Below is a small trained network, with its code and all its weights. Each question gives an input and a class and asks what happens when units are switched off, that is, made to give their printed mean instead of their output.

import numpy as np


def w(rows, s, z=0):
    codes = np.array(rows[::2]) - 128.0
    scale = np.full(codes.shape[1], s)
    scale[-1] = z or s
    return codes * scale


def f(y):
    return np.maximum(y, 0)


def log_softmax(a):
    a = a - a.max(-1, keepdims=True)
    return a - np.log(np.exp(a).sum(-1, keepdims=True))


def net(x, mask):
    res = np.array(x, float).reshape(1, 2) / 4 @ E
    y = f(res @ A[0][:, :-1].T + A[0][:, -1])
    res = res + np.where(mask, y, B[0][:, -1]) @ B[0][:, :-1]
    return log_softmax(res[-1] @ U[:, :-1].T + U[:, -1])


A, B = {}, {}
E = w([
[110,176,142,131,81,209,194,182,106,133],'x0',
[57,121,152,128,117,140,133,132,254,196],'x1',
],0.018)
A[0] = w([
[173,129,98,134,94,66,126,160,11,102,253],'n0',
[136,103,157,149,25,162,156,181,126,128,83],'n1',
[83,200,118,135,140,107,254,161,90,204,199],'n2',
[178,172,82,152,164,146,94,145,53,51,2],'n3',
[56,90,154,115,97,169,118,115,211,141,19],'n4',
[31,139,92,56,147,97,142,169,160,172,43],'n5',
[171,38,62,104,221,77,76,51,177,120,40],'n6',
[77,232,141,159,40,181,171,253,164,32,118],'n7',
[22,124,143,181,120,174,144,123,225,140,34],'n8',
[200,176,114,97,132,170,186,203,146,175,33],'n9',
[139,155,87,155,107,96,145,145,177,152,152],'n10',
[108,200,167,218,137,194,203,107,53,133,41],'n11',
[43,101,130,158,115,84,137,130,173,207,242],'n12',
[160,152,102,115,132,132,136,127,43,137,29],'n13',
[124,96,121,127,145,30,79,16,170,111,119],'n14',
[105,114,142,76,68,236,130,149,118,126,128],'n15',
[103,63,186,138,224,191,167,157,185,86,63],'n16',
],0.0087,0.012)
B[0] = w([
[88,176,57,99,72,73,154,135,111,150,251],'n0',
[117,84,160,99,150,146,112,98,166,145,155],'n1',
[129,117,133,158,116,116,87,73,91,192,192],'n2',
[252,93,164,49,175,123,131,210,172,17,179],'n3',
[219,136,179,119,212,107,189,206,118,43,167],'n4',
[232,113,121,77,154,116,109,151,163,91,153],'n5',
[162,82,204,192,168,232,78,116,197,139,184],'n6',
[87,97,159,187,145,145,92,116,172,169,201],'n7',
[198,130,153,72,150,116,172,163,147,24,184],'n8',
[178,74,205,173,203,237,110,141,183,156,146],'n9',
[153,147,91,123,136,93,124,108,106,107,153],'n10',
[168,74,197,130,165,202,75,138,230,127,161],'n11',
[81,172,31,86,63,72,183,126,65,116,212],'n12',
[229,150,154,100,174,143,195,211,158,97,158],'n13',
[68,64,146,199,168,168,100,90,121,152,191],'n14',
[75,100,142,138,166,139,79,95,133,161,171],'n15',
[216,116,124,138,133,108,122,151,176,75,143],'n16',
],0.011,0.024)
U = w([
[137,37,200,227,180,169,113,91,151,177,65],'0',
[176,161,129,63,144,110,173,232,129,32,46],'1',
[56,202,13,155,5,82,154,33,73,230,250],'2',
],0.013,0.011)

Each question gives the input, the list of numbers given to net, and the class t.
The units are the neurons (one row each of A and B). Each row of codes is followed by its name. A weight is (code - 128) times the scale printed after its matrix; where a second scale follows, it is the last column's (A, B and U).
mask holds one flag per neuron, in row order. A switched-off neuron (its flag False) gives its mean, the last column of its row in B, instead of its output. The means were averaged over made-up inputs and are rounded, as every weight is.
A unit's drop is (log p(t) with every unit on - log p(t) with that unit switched off) / (log p(t) with every unit on - log p(t) with every unit switched off).
most important unit: the unit with the biggest drop
k most important neurons: the k neurons with the biggest drops, biggest first
drop when u is switched off: that unit's drop, to one decimal
input [8,6], class 0: most important unit => n7
input [5,7], class 1: 2 most important neurons => [n8; n12]
input [6,7], class 1: 4 most important neurons => [n8; n12; n4; n14]
input [1,4], class 1: 3 most important neurons => [n0; n8; n4]
input [6,-6], class 0: 3 most important neurons => [n7; n11; n12]
input [-3,2], class 2: 2 most important neurons => [n12; n3]
input [-5,-3], class 0: 2 most important neurons => [n6; n12]
input [3,-2], class 2: 2 most important neurons => [n6; n3]
input [-6,-4], class 0: drop when n6 is switched off => 0.1
input [-1,4], class 1: drop when n0 is switched off => 1.4
input [0,3], class 2: drop when n13 is switched off => 0.1
input [2,3], class 2: drop when n3 is switched off => 0.5
